Each row of numbers belongs to one of the objects below and depends on some of the facts about them. Some rows are named. Which object is each other row?

How the objects are related:
j_114 plugum j_899; j_114 plugum j_45; j_143 plugum j_149
j_201 plugum j_866; j_201 plugum j_863; j_21 plugum j_396
j_286 plugum j_97; j_290 plugum j_114; j_32 plugum j_169
j_326 plugum j_843; j_366 plugum j_120; j_376 plugum j_169
j_387 plugum j_143; j_393 plugum j_605; j_396 plugum j_21
j_431 plugum j_120; j_431 plugum j_433; j_431 plugum j_366
j_433 plugum j_431; j_435 plugum j_326; j_441 plugum j_342
j_45 plugum j_114; j_653 plugum j_7; j_7 plugum j_653
j_766 plugum j_7; j_801 plugum j_863; j_84 plugum j_97
j_863 plugum j_916; j_866 plugum j_201; j_899 plugum j_45
j_899 plugum j_114; j_916 plugum j_201; j_938 plugum j_121
j_939 plugum j_669; j_972 plugum j_975; j_114 vebrur c
j_120 vebrur b; j_121 vebrur d; j_128 vebrur f
j_131 vebrur a; j_143 vebrur f; j_149 vebrur d
j_151 vebrur d; j_169 vebrur b; j_181 vebrur a
j_185 vebrur f; j_201 vebrur a; j_21 vebrur d
j_286 vebrur f; j_289 vebrur c; j_290 vebrur c
j_310 vebrur c; j_32 vebrur a; j_324 vebrur a
j_326 vebrur a; j_328 vebrur c; j_342 vebrur f
j_366 vebrur c; j_370 vebrur f; j_376 vebrur f
j_38 vebrur a; j_387 vebrur d; j_393 vebrur d
j_396 vebrur d; j_397 vebrur c; j_431 vebrur d
j_433 vebrur b; j_435 vebrur a; j_441 vebrur d
j_45 vebrur b; j_468 vebrur a; j_474 vebrur e
j_486 vebrur a; j_495 vebrur c; j_502 vebrur a
j_54 vebrur d; j_549 vebrur b; j_552 vebrur f
j_565 vebrur b; j_604 vebrur c; j_605 vebrur a
j_61 vebrur a; j_617 vebrur a; j_630 vebrur a
j_653 vebrur e; j_669 vebrur d; j_695 vebrur e
j_7 vebrur a; j_71 vebrur c; j_75 vebrur a
j_766 vebrur b; j_801 vebrur e; j_84 vebrur b
j_843 vebrur a; j_855 vebrur f; j_863 vebrur b
j_866 vebrur b; j_89 vebrur a; j_899 vebrur d
j_900 vebrur a; j_907 vebrur c; j_916 vebrur a
j_917 vebrur c; j_926 vebrur a; j_938 vebrur a
j_939 vebrur b; j_955 vebrur d; j_963 vebrur a
j_97 vebrur c; j_972 vebrur d; j_975 vebrur f
j_992 vebrur e; j_114 papar j_549; j_120 papar j_552
j_121 papar j_549; j_128 papar j_310; j_131 papar j_61
j_143 papar j_75; j_149 papar j_75; j_151 papar j_328
j_169 papar j_185; j_181 papar j_75; j_185 papar j_370
j_201 papar j_486; j_21 papar j_310; j_286 papar j_502
j_289 papar j_552; j_290 papar j_549; j_32 papar j_185
j_324 papar j_310; j_326 papar j_468; j_342 papar j_75
j_366 papar j_552; j_376 papar j_185; j_38 papar j_310
j_387 papar j_75; j_393 papar j_75; j_396 papar j_310
j_397 papar j_495; j_431 papar j_552; j_433 papar j_552
j_435 papar j_468; j_441 papar j_75; j_45 papar j_549
j_468 papar j_370; j_474 papar j_370; j_486 papar j_552
j_495 papar j_310; j_502 papar j_370; j_54 papar j_565
j_549 papar j_370; j_565 papar j_552; j_604 papar j_310
j_605 papar j_75; j_61 papar j_552; j_617 papar j_289
j_630 papar j_75; j_653 papar j_963; j_669 papar j_181
j_695 papar j_328; j_7 papar j_963; j_71 papar j_502
j_766 papar j_963; j_801 papar j_486; j_84 papar j_502
j_843 papar j_468; j_855 papar j_310; j_863 papar j_486
j_866 papar j_486; j_89 papar j_38; j_899 papar j_549
j_900 papar j_370; j_907 papar j_181; j_916 papar j_486
j_917 papar j_151; j_926 papar j_128; j_938 papar j_549
j_939 papar j_181; j_955 papar j_502; j_963 papar j_370
j_97 papar j_502; j_972 papar j_289; j_975 papar j_289
j_992 papar j_128; j_120 misi j_992; j_151 misi j_468
j_169 misi j_916; j_181 misi j_185; j_181 misi j_916
j_181 misi j_468; j_21 misi j_290; j_21 misi j_370
j_21 misi j_917; j_21 misi j_431; j_32 misi j_114
j_32 misi j_370; j_324 misi j_843; j_328 misi j_370
j_376 misi j_121; j_376 misi j_396; j_38 misi j_185
j_38 misi j_370; j_387 misi j_900; j_387 misi j_630
j_387 misi j_84; j_397 misi j_342; j_441 misi j_502
j_45 misi j_326; j_552 misi j_433; j_552 misi j_431
j_605 misi j_866; j_61 misi j_128; j_653 misi j_863
j_653 misi j_695; j_669 misi j_114; j_7 misi j_955
j_7 misi j_84; j_7 misi j_75; j_89 misi j_766
j_926 misi j_843; j_939 misi j_286; j_97 misi j_433
j_97 misi j_863; j_97 misi j_468; j_975 misi j_855
j_975 misi j_468

Named rows:
[ -5   3  -5   6  -6   7  -6  -2  17   0 -12  -8  -8  -2   4   9   8] : j_992
[-38  11 -14  -4   4   6 -13   0  28   0 -15 -23  24   5  -7   0   6] : j_128
[  2   4  -1  18   4  -3 -20  12  16   3  -6  11  -9   1 -16  11   2] : j_926
[ 17 -23   9 -11  -1   4  14   4   0  16 -20   3   3   2  -9 -22  -1] : j_843
[  6 -14 -14 -11 -14  -4  12  -7 -29  -6   7 -13  -1   7   3  16   7] : j_286
[ 17 -28  14  -6  -1   3  15  10   0  16 -26  17   0   6 -10 -36 -10] : j_97
[  0  75  43 -17  30 -26  32 -15  -9   2   8   1 -38 -51  -2 -30 -20] : j_863
[ -1  10  16   3  13  10 -18 -21   6 -12  26   2  31   3   9 -21  -9] : j_486
[-11 -23   5 -36  -8  -7  -9 -17 -26  15  -6  16  25 -15  -8  13  -1] : j_502
[ -7  -8  -4   4 -12  11  16  10  35   0 -11  33 -32   6   9 -13  -4] : j_605
[-23   6 -18 -10  -3   6 -12 -14  18   2 -11  -8  -2  -4   0  -1  11] : j_75
[  1  -7 -11  12   2  13  -1   6  10   2  -2  -3 -22   0   2   6  12] : j_143
[ 17 -20   7   1 -12  -6   3   7   2   7 -23  10  -3   4  -6 -11 -13] : j_7
[ 12   6 -14  -5   7  13   8  -3  25   1 -12   4 -21   6   6  18  11] : j_630
[-36   6  -7  -5   1   7 -22  -4  21   7  -4   0  22  -8  -9   3   5] : j_495
[ -2   6 -19   6  24  -2  -7   5  15   5   2   6 -15  13 -15  -1   4] : j_397
[-4 -2 -8  5  0 10  0  3 15  1 -7 -7 -9 -2  2  6 10] : j_855
[ 16  -8  18  11  10  11   1   0  11  -2   7  13  -3   2  10 -34  -3] : j_975
[  0  17  17   8  -4 -10 -37 -23   6 -10   6  11  23   7  13 -16  -5] : j_289
[ 18  11  11  13   2  -3  -9  -8   5 -10  10   3  -3   6  13 -10   1] : j_617
[ 18   1  -8  14  -2  11  -8 -11  -4 -24  29 -15   8  16  19  19  12] : j_431
[ 21 -17   9 -18   2   2  16   0  -7  19 -27   0   3   8  -6 -12   5] : j_121
[ 12 -11 -16   2  -3 -11   3  10 -25   0   7  -6   5  12 -11  21   2] : j_376
[ 19 -23  -6   4 -14   5  11   7 -15   0  -1  -5  11  10  -2  14  -4] : j_899
[ 15   5   7  14   3   3  -7  -8   2  -9  12  -1  -4   0   9 -10  -2] : j_54
[-26  -1  -3   3   0  -4 -16  -1   8  -1   7   4  23  -1  -6  -4  -6] : j_151
[  8  -1   0   7   0   4  -1 -10  -6 -10  15  -7  -7   0  14 -23   3] : j_131

Rows to name:
Some rows may be objects named above.
[ 9  2 -8  5 -8 -1 -6 -6  6 -6 -9 -5 -9 -1  6  1  0] | j_695
[ -4   2 -14   8  -8  -1 -14  -1   7   1  -7  -8 -16  -1  -3  -3   7] | j_604
[ -6  -2 -14   3  10   7   0  10  17   0   4  15 -14   8  -7   6   3] | j_21
[ 16 -24  17   9   8  23  -1  -2  17   3   2  16  -2  12  10 -47   0] | j_120
[-31  -2 -14   6   0   6 -15   7  19   3   0   3   7  -8  -7   2   4] | j_181
[ -4   0 -15   5  -6   0 -10   2   8   0  -7  -6 -18  -2  -1  -3   6] | j_604
[ -3  71  49 -13  34 -32  22  -6  -9  -7  16 -14 -33 -59  11 -12 -29] | j_916
[-35  16 -13  -5   7   2 -14  -1  27   4 -15 -18  23   4  -6   1   4] | j_128
[ 11  -5  -5   5  20  12  -2   4  19  15 -23 -10 -17   2  -6 -19  13] | j_342
[ 24 -21  10 -16   6   2  14   7  -9  16 -28   0   2   8  -3 -15   2] | j_121
[ 20 -20   9   3 -15  -8   2   7   3  10 -21   7  -2   3  -7 -11 -10] | j_7
[ 18  -8  -1  13   2  18  -8  -5   2  -7  17   2   2  16  17 -12   8] | j_366
[ 14 -30  10  -6  -1   4  13  11   3  17 -29  17   0   7  -8 -36  -9] | j_97
[ -2  65  50 -14  35 -34  24 -10 -10  -8  14 -14 -36 -61  14 -10 -30] | j_916
[ 12 -27   8  -5 -11 -10   5   4   1  15 -28  16 -11   8  -6 -46  -8] | j_169
[ -5 -14   5  -3  -4   1  15  18 -19  10  -3  12   1  20  -1  -5  13] | j_653
[ -9  -2  -7 -24 -10 -17  -1 -16  -5   2 -15   3  28  11  -5   5 -10] | j_468
[ 19 -20 -16  -4 -16  -3   9  -1 -20  -8   5 -12   8  17   3  28   2] | j_290
[  2 -11  -6   1  12  17  12   4  23   7 -14  12 -23   5  -1 -18   9] | j_149
[-18  55  49 -25  23 -42  25   3  -3 -21  16 -10 -44 -59  45  -7 -42] | j_866
[ -9  60  55 -16  47 -39  25  12  -5  -4  19  -8 -31 -54  17   2 -36] | j_201
[ -3   3  -3  18   5  -3 -19  15  15   8  -2   9 -15   5 -10  12   2] | j_926
[ 11  -5 -21  -5   0 -10   8   0 -27  -3   7 -17   5  13   1  22   8] | j_766
[ -4  14  15   4   4   1 -24 -15  14  -7  14   7  27   5  11  -9  -4] | j_565
[ 22 -26   2 -12  -6  15  20   6  -3   9 -16   2   9  16   1  -3   2] | j_114
[ 21 -18  12 -16   4   4  15   4  -8  16 -26  -3   3   6  -4 -10   3] | j_121
[ -5 104  32   9  10 -13  47 -28 -30  -3  41   0 -20 -51 -38   4  -2] | j_801
[ 12   9  -1  13   4   4  -4  -5  -5 -13  35   0   3  13  15  17  11] | j_972
[  4  -1  -3   7   4  12 -11   2  10   9 -10 -18  -4  -4   0   9  17] | j_396
[ 14  -1  -9  18 -14  -7 -42  -6  -6  -2  10  15 -27 -14  -4  38  15] | j_441
[  6  -8   5  11  11  14   1  18  30  12 -17  19 -20   5  -7  -5   4] | j_669
[ 22 -14  11 -18   6   6  17   4 -10  17 -28  -3   4   9  -3 -14   4] | j_121
[-12  14   6  15  10  -1 -13  -2  15 -12  19  -5  34  13   2 -21 -15] | j_61
[ 10  -5  -5 -12 -13  -3  14   4 -26  -7  -5  -5   8  17   9  24  14] | j_84
[ 11 -14 -16   3  -4  -8   3   8 -28   1   9  -9   4  10  -8  19   3] | j_376
[ 12 -34  -2   2 -16   3  13  12  -6   8 -16  13   3  12  -9 -18  -6] | j_45
[  1 -14 -17   7 -22 -12   5   6 -25  -7  10  -4   0   9  -2   9  -1] | j_32
[  5 -11 -13   4  -9   0   9  14 -25  -5  10 -15  12   1  -1  35  -1] | j_435
[ 20 -33  -1   5  -9   3  11  12  -5   9 -15   7   2  15  -7 -18  -8] | j_45
[ 23   2   0  11  -6  11 -11 -13   7 -19  12   0   5  17  22   2   6] | j_433
[ 18  -4   2  -5 -12 -13   2   5  -6   4 -16  10  -5   9  -5  13  -6] | j_71

Now the same objects, written a new way:
Known rows:
[-20   4  -8  25  19  23   8  13   9  -5 -16 -21  -6   5] : j_630
[-8  1 -1  2 13  7 -8  3  9  3  2 -8 17 27] : j_75
[-20   8  15 -15  36   0   8  19  13   2  19  21  12  -3] : j_387
[-28   4  22  20  54  22  13  28   5   8  12   0   0  -3] : j_143
[-15   0 -32   4 -39 -18  10   6  -9  23  22  -3   9   5] : j_393
[ 17  39 -40  19 -11  30  -5 -22  32 -50 -55 -33   7  25] : j_441
[  8 -20  10  -7   2  -4 -17 -10  -7  -1   2   2  18   2] : j_900
[ 13 -13  17  -9  13  -3  -8  -9  -6 -18   8   0   1  -1] : j_370
[  6 -17  10 -11  -6  13 -22 -13  -9  14  16  12   3  24] : j_549
[ 16 -10 -35  -5   5   1 -15 -19   3 -13 -21   8 -23   4] : j_114
[-11  34 -23  -3 -41  -1  21  -3  -7   2  12  -5   5  30] : j_669
[ -3  27 -23  -3 -36  -6   6   6  14  -5   6   0  17   8] : j_939
[ 20   9  -3  -9  33  -8 -11  26  33 -32 -17   6  16 -42] : j_286
[11 -6 28 11  6  2 -3 -3 -5 -4  5  4 -7 12] : j_328
[  2   6  15  -4   3  -8 -13  -6  -1  12  -1   2  10   7] : j_151
[ 13 -17  28   7  -9   2 -15   1  -4  12   1  18   8  10] : j_38
[ 11  -9   0 -14   9 -17  -1 -15   2   1  -1   1 -11  -5] : j_866
[  7 -10   4 -10  13 -16  -2  -7   3  -3  -2  -2 -13  -8] : j_201
[  9  -6   3   3  16  -4  -1  -3   4  -5 -16  -3 -17 -10] : j_863
[  7  17 -12  -9 -40 -20   0  35  27 -13   3  -3  15 -17] : j_435
[-28   5  14 -34 -71 -28   9  14   6   6  18 -22  -6  22] : j_169
[ -8  -1  12 -18 -75 -38   7  43  26 -13 -10 -13 -14  -4] : j_376
[ -3  20   0 -18 -47 -13   7  12   5  -2  20 -19  25   0] : j_843
[-20   7 -11  -4  -3  -9  15 -30 -33  37  30   7 -14   7] : j_975
[-5  8 -7 -7 -3 -1  3 -1  0  1 12 -3 -7 -9] : j_54
[ -6  -1  14   1  30   6  17 -17 -14   2  -5  -5 -21  10] : j_433
[ 1  8 -8 -2  2 -1  2 -1 -3  2 11 -5 -5 -1] : j_131

Name these rows:
A row may be one of the objects named above.
[  4  32   1 -21  30  -8   8  -3  10 -25  -7  15   9 -28] | j_97
[-7  1  0  3 10  8 -7  1  8  3  1 -6 18 28] | j_75
[ -3   4   2  -6  27   4   8  -4 -10  -7   1  22   1 -19] | j_653
[  9 -16 -28   6  11  15  -9 -27   5 -21 -28   7 -26   4] | j_45
[ 23 -11 -40  -4   2   4 -10 -23   8 -13 -19   6 -29   4] | j_114
[  0   5   4  -4  25   2   9  -2  -7 -10   3  23   0 -20] | j_653
[ 15 -13   1  -7  14 -17  -8   2  17 -12 -13  -1 -18 -16] | j_801
[-24   5  -8  -4  -3  -7  17 -32 -39  38  28   4 -15   8] | j_975
[  9 -19   9  13  16  -2  -7  -4  -3 -23 -18 -11   7 -18] | j_502
[ 15  51 -46 -10 -18  29   5 -41   8 -21 -20 -31  29  44] | j_342
[ -1  14  -1 -15 -48 -13   9  11   4  -1  19 -13  25   3] | j_843
[ -3  -1  -1  -8  26   5   3  -5  -4  -7  10  18   2 -12] | j_7
[ 11 -15 -30   6  10  16 -12 -31   6 -23 -29   7 -26   3] | j_45
[-29   2  14 -38 -68 -32  10  16   9   5  17 -23  -6  21] | j_169
[  0   4   4  -4  30   2   9   0  -3 -10   1  26  -1 -18] | j_653
[-19   8  17  11  19   8 -18  -6  11   7  -3 -18  14  31] | j_181
[-30   4 -31  -4 -41 -10  25 -22 -36  32  28   2   4  30] | j_605
[-23  -6  23  19  31  27  22 -25 -20  -4 -16 -16 -40  25] | j_120
[-19  39   5  23  21  46  10  24 -16  18  42  16  30  -8] | j_121
[-35   8  21  14  54  29  18  15 -10  15  18  -5   3  11] | j_149
[ -1 -12 -14  -6 -12 -23   0 -10 -20  24  28  17   0  -9] | j_972
[ 28 -13 -35 -21   0  -9 -20 -21  13 -16  -8  15  -1  -9] | j_290

